Here is a tiny trained network, its code and every weight. The questions are about switching its units off for an input and a class, where a switched-off unit gives its printed mean instead of its output.

import numpy as np


def w(rows, s, z=0):
    codes = np.array(rows[::2]) - 128.0
    scale = np.full(codes.shape[1], s)
    scale[-1] = z or s
    return codes * scale


def f(y):
    return y / 2 * (1 + np.tanh(0.7978845608 * (y + 0.044715 * y**3)))


def log_softmax(a):
    a = a - a.max(-1, keepdims=True)
    return a - np.log(np.exp(a).sum(-1, keepdims=True))


def net(x, mask):
    res = np.array(x, float).reshape(1, 3) / 4 @ E
    y = f(res @ A[0][:, :-1].T + A[0][:, -1])
    res = res + np.where(mask, y, B[0][:, -1]) @ B[0][:, :-1]
    return log_softmax(res[-1] @ U[:, :-1].T + U[:, -1])


A, B = {}, {}
E = w([
[110,60,100,193,253,175,133,112,46],'x0',
[149,136,72,159,100,57,254,234,59],'x1',
[197,49,188,146,69,175,113,170,190],'x2',
],0.015)
A[0] = w([
[71,203,198,70,42,34,168,162,183,154],'N0',
[157,57,203,193,121,221,157,193,201,76],'N1',
[79,176,121,180,188,207,18,15,116,242],'N2',
[56,235,70,60,37,2,139,121,112,160],'N3',
[255,80,140,102,178,146,141,99,85,2],'N4',
[125,141,88,197,232,158,214,112,124,64],'N5',
],0.0092,0.0049)
B[0] = w([
[181,178,124,109,147,146,169,147,178,230],'N0',
[186,130,105,163,98,190,35,167,130,228],'N1',
[98,155,74,47,223,136,108,9,129,253],'N2',
[139,159,83,91,157,180,160,194,127,231],'N3',
[116,179,91,190,142,200,80,147,121,159],'N4',
[129,93,69,121,130,73,91,140,102,204],'N5',
],0.014,0.021)
U = w([
[59,149,73,78,192,114,107,43,63,82],'0',
[177,49,174,175,122,172,89,76,180,102],'1',
[186,50,194,158,35,158,106,213,144,255],'2',
[96,198,120,114,138,111,219,185,83,150],'3',
[108,100,124,142,111,42,214,174,21,130],'4',
[81,130,126,222,109,90,80,82,113,3],'5',
[174,106,249,53,100,164,97,28,208,119],'6',
],0.014,0.0082)

Each question gives the input, the list of numbers given to net, and the class t.
The units are the neurons (one row each of A and B). Each row of codes is followed by its name. A weight is (code - 128) times the scale printed after its matrix; where a second scale follows, it is the last column's (A, B and U).
mask holds one flag per neuron, in row order. A switched-off neuron (its flag False) gives its mean, the last column of its row in B, instead of its output. The means were averaged over made-up inputs and are rounded, as every weight is.
A unit's drop is (log p(t) with every unit on - log p(t) with that unit switched off) / (log p(t) with every unit on - log p(t) with every unit switched off).
The circuit of an input: a set's keep is (log p(t) with only the set's units on - log p(t) with every unit switched off) / (log p(t) with every unit on - log p(t) with every unit switched off). Starting from all 6 units, units are removed one at a time, each time the one whose removal leaves the highest keep (on an exact tie, the one counted first), for as long as the keep stays at least 0.8.
circuit, biggest first: the units of the circuit, biggest drop first
top k neurons: the k neurons with the biggest drops, biggest first
drop when u is switched off: that unit's drop, to one decimal
input [-1,1,1], class 2: top 2 neurons : N2; N3
input [5,8,-7], class 4: circuit, biggest first : N2; N5
input [-8,-4,-5], class 3: circuit, biggest first : N3
input [6,3,2], class 5: circuit, biggest first : N2; N3; N0; N5
input [-6,-4,-2], class 3: circuit, biggest first : N3; N0
input [2,6,-5], class 4: top 3 neurons : N2; N5; N0
input [4,-7,7], class 0: top 3 neurons : N2; N0; N4
input [5,-5,6], class 0: top 2 neurons : N2; N0
input [-6,2,3], class 3: top 3 neurons : N0; N3; N1
input [0,-3,2], class 6: top 3 neurons : N5; N3; N4
input [5,6,-8], class 4: top 2 neurons : N2; N5
input [4,8,4], class 2: drop when N2 is switched off : 0.9
input [4,3,8], class 2: drop when N2 is switched off : 0.7
input [4,0,3], class 1: drop when N2 is switched off : 0.5
